Below is a small trained network, with its code and all its weights. Each question gives an input and a class and asks what happens when units are switched off, that is, made to give their printed mean instead of their output.

import numpy as np


def w(rows, s, z=0):
    codes = np.array(rows[::2]) - 128.0
    scale = np.full(codes.shape[1], s)
    scale[-1] = z or s
    return codes * scale


def norm(h):
    return h / np.sqrt((h * h).mean(-1, keepdims=True) + 1e-5)


def f(y):
    return np.maximum(y, 0)


def log_softmax(a):
    a = a - a.max(-1, keepdims=True)
    return a - np.log(np.exp(a).sum(-1, keepdims=True))


def net(x, mask):
    res = np.array(x, float).reshape(1, 8) / 4 @ E
    u = 0
    for l in range(3):
        y = f(norm(res) @ A[l][:, :-1].T + A[l][:, -1])
        res = res + np.where(mask[u : u + 3], y, B[l][:, -1]) @ B[l][:, :-1]
        u += 3
    return log_softmax(norm(res)[-1] @ U[:, :-1].T + U[:, -1])


A, B = {}, {}
E = w([
[155,39,240,255,72],'x0',
[223,132,175,138,201],'x1',
[87,90,124,149,11],'x2',
[145,137,169,121,96],'x3',
[62,206,81,126,50],'x4',
[76,32,157,6,114],'x5',
[159,154,174,104,9],'x6',
[92,147,98,221,143],'x7',
],0.0077)
A[0] = w([
[101,86,112,36,118,3],'L0N1',
[128,3,199,171,77,69],'L0N2',
[172,138,210,46,62,15],'L0N3',
],0.019,0.0051)
B[0] = w([
[95,89,90,73,123,212],'L0N1',
[81,79,212,185,151,255],'L0N2',
[250,168,112,101,74,211],'L0N3',
],0.017,0.0096)
A[1] = w([
[145,158,115,73,138,4],'L1N1',
[100,161,106,147,82,39],'L1N2',
[163,163,113,142,251,12],'L1N3',
],0.026,0.002)
B[1] = w([
[118,53,127,168,122,214],'L1N1',
[89,186,115,139,111,185],'L1N2',
[205,106,74,171,251,254],'L1N3',
],0.021,0.0098)
A[2] = w([
[67,206,125,116,132,1],'L2N1',
[77,111,106,7,180,40],'L2N2',
[204,186,183,11,138,84],'L2N3',
],0.02,0.0033)
B[2] = w([
[91,192,123,167,77,193],'L2N1',
[9,53,102,34,175,254],'L2N2',
[179,191,110,38,62,192],'L2N3',
],0.015,0.0056)
U = w([
[192,132,130,65,67,25],'0',
[43,66,64,37,147,21],'1',
[63,199,72,151,106,56],'2',
[149,126,65,156,250,210],'3',
[90,67,229,168,136,252],'4',
],0.019,0.0011)

Each question gives the input, the list of numbers given to net, and the class t.
The units are the neurons (one row each of A and B). Each row of codes is followed by its name. A weight is (code - 128) times the scale printed after its matrix; where a second scale follows, it is the last column's (A, B and U).
mask holds one flag per neuron, layer by layer. A switched-off neuron (its flag False) gives its mean, the last column of its row in B, instead of its output. The means were averaged over made-up inputs and are rounded, as every weight is.
A unit's drop is (log p(t) with every unit on - log p(t) with that unit switched off) / (log p(t) with every unit on - log p(t) with every unit switched off).
unit that matters most: the unit with the biggest drop
top k neurons: the k neurons with the biggest drops, biggest first
top k neurons in layer l: the k neurons of layer l with the biggest drops, biggest first
drop when u is switched off: that unit's drop, to one decimal
input [3,5,-1,-8,-4,7,0,7], class 4: unit that matters most : L0N2
input [6,0,-1,-5,4,-7,0,4], class 2: top 3 neurons : L1N3, L0N2, L1N2
input [1,7,4,7,-2,-8,5,2], class 4: top 3 neurons : L1N3, L0N3, L2N3
input [-2,7,0,6,6,6,-3,7], class 1: top 2 neurons : L1N3, L0N3
input [2,-5,7,-2,4,3,-8,5], class 2: top 3 neurons : L1N3, L1N1, L1N2
input [2,2,8,5,1,-2,4,-2], class 0: top 4 neurons : L0N3, L1N1, L1N3, L2N2
input [-8,0,4,6,-2,-4,7,4], class 2: top 2 neurons in layer 1 : L1N3, L1N2
input [0,0,-1,2,6,-2,-6,-8], class 1: top 3 neurons : L1N3, L0N3, L0N1
input [1,2,7,1,-5,-8,-2,2], class 4: top 2 neurons : L1N3, L0N2
input [7,-4,-3,6,7,-3,3,4], class 2: top 2 neurons : L1N1, L1N2
input [-5,-3,-6,2,8,0,1,8], class 2: top 2 neurons : L1N2, L2N1
input [-2,-2,-4,-1,-8,8,7,1], class 0: top 2 neurons : L0N3, L2N3
input [8,5,5,-2,-7,-8,-5,4], class 4: top 2 neurons : L0N2, L1N3
input [-1,3,-1,-1,5,2,-3,-6], class 1: unit that matters most : L0N1
input [0,-6,-7,1,1,2,7,6], class 2: drop when L1N3 is switched off : 0.0
input [-6,-4,4,1,4,-1,7,-5], class 0: drop when L0N3 is switched off : 0.8
input [2,8,8,8,-6,2,8,1], class 0: drop when L0N2 is switched off : -0.4
